Below is a small trained network, with its code and all its weights. Each question gives an input and a class and asks what happens when units are switched off, that is, made to give their printed mean instead of their output.

import numpy as np


def w(rows, s, z=0):
    codes = np.array(rows[::2]) - 128.0
    scale = np.full(codes.shape[1], s)
    scale[-1] = z or s
    return codes * scale


def f(y):
    return y / 2 * (1 + np.tanh(0.7978845608 * (y + 0.044715 * y**3)))


def log_softmax(a):
    a = a - a.max(-1, keepdims=True)
    return a - np.log(np.exp(a).sum(-1, keepdims=True))


def net(x, mask):
    res = np.array(x, float).reshape(1, 3) / 4 @ E
    y = f(res @ A[0][:, :-1].T + A[0][:, -1])
    res = res + np.where(mask, y, B[0][:, -1]) @ B[0][:, :-1]
    return log_softmax(res[-1] @ U[:, :-1].T + U[:, -1])


A, B = {}, {}
E = w([
[124,46,101,115,100,238,139,38,12],'x0',
[130,89,75,90,139,133,99,116,183],'x1',
[100,118,222,78,206,89,114,173,169],'x2',
],0.011)
A[0] = w([
[71,202,150,163,226,91,106,192,220,246],'N0',
[88,125,254,126,123,133,132,161,102,148],'N1',
[99,57,135,82,146,138,82,118,106,249],'N2',
[141,127,193,63,111,145,197,99,45,145],'N3',
[47,68,116,103,131,146,32,90,157,235],'N4',
[159,112,193,127,62,199,84,140,111,2],'N5',
[116,142,222,91,136,105,248,186,53,250],'N6',
[150,135,125,237,156,154,136,78,56,110],'N7',
[111,89,65,130,175,58,126,163,207,147],'N8',
[98,189,93,110,138,132,127,116,72,68],'N9',
],0.0084,0.0021)
B[0] = w([
[126,118,85,63,138,107,57,78,105,252],'N0',
[111,60,126,148,142,34,145,103,218,177],'N1',
[127,84,132,144,113,115,63,72,198,173],'N2',
[114,117,144,75,188,111,118,113,94,180],'N3',
[122,140,98,96,170,2,144,92,174,169],'N4',
[112,61,140,184,177,133,164,153,139,147],'N5',
[46,107,111,116,149,92,93,101,146,185],'N6',
[108,91,174,143,102,116,119,221,98,184],'N7',
[97,127,117,132,217,214,106,168,70,187],'N8',
[112,135,116,106,128,159,173,149,87,138],'N9',
],0.009,0.014)
U = w([
[181,90,3,125,134,132,79,131,111,68],'0',
[175,183,127,140,90,156,183,223,71,6],'1',
[150,133,73,112,95,44,104,67,171,177],'2',
[108,135,147,63,185,95,66,181,122,147],'3',
],0.0083,0.0021)

Each question gives the input, the list of numbers given to net, and the class t.
The units are the neurons (one row each of A and B). Each row of codes is followed by its name. A weight is (code - 128) times the scale printed after its matrix; where a second scale follows, it is the last column's (A, B and U).
mask holds one flag per neuron, in row order. A switched-off neuron (its flag False) gives its mean, the last column of its row in B, instead of its output. The means were averaged over made-up inputs and are rounded, as every weight is.
A unit's drop is (log p(t) with every unit on - log p(t) with that unit switched off) / (log p(t) with every unit on - log p(t) with every unit switched off).
The circuit of an input: a set's keep is (log p(t) with only the set's units on - log p(t) with every unit switched off) / (log p(t) with every unit on - log p(t) with every unit switched off). Starting from all 10 units, units are removed one at a time, each time the one whose removal leaves the highest keep (on an exact tie, the one counted first), for as long as the keep stays at least 0.8.
circuit, biggest first: the units of the circuit, biggest drop first
unit that matters most: the unit with the biggest drop
k most important neurons: the k neurons with the biggest drops, biggest first
drop of u: that unit's drop, to one decimal
input [4,7,0], class 2: circuit, biggest first	N4; N8
input [4,3,1], class 2: circuit, biggest first	N8; N4
input [6,6,-1], class 2: 2 most important neurons	N4; N8
input [8,7,-4], class 2: unit that matters most	N4
input [8,-6,-3], class 1: 2 most important neurons	N0; N7
input [-1,-7,6], class 2: circuit, biggest first	N1; N8
input [2,6,1], class 2: circuit, biggest first	N4; N7
input [0,-3,2], class 2: 3 most important neurons	N8; N7; N1
input [-4,0,-1], class 0: 2 most important neurons	N7; N3
input [4,5,-1], class 2: circuit, biggest first	N8; N4
input [0,-3,4], class 2: circuit, biggest first	N8; N1
input [-4,-7,3], class 2: circuit, biggest first	N1; N7
input [8,-6,-5], class 1: circuit, biggest first	N7; N0
input [8,-4,-3], class 1: 3 most important neurons	N0; N7; N1
input [-6,3,-5], class 0: unit that matters most	N8
input [-7,-1,-1], class 0: 3 most important neurons	N0; N7; N3
input [2,-1,-8], class 1: 2 most important neurons	N0; N7
input [7,8,-3], class 2: 3 most important neurons	N4; N8; N2
input [-7,-1,-6], class 0: drop of N8	0.2
input [-6,6,-6], class 0: most important neuron	N8
input [-1,-4,-2], class 1: drop of N4	0.2
input [0,-6,4], class 2: drop of N1	0.5
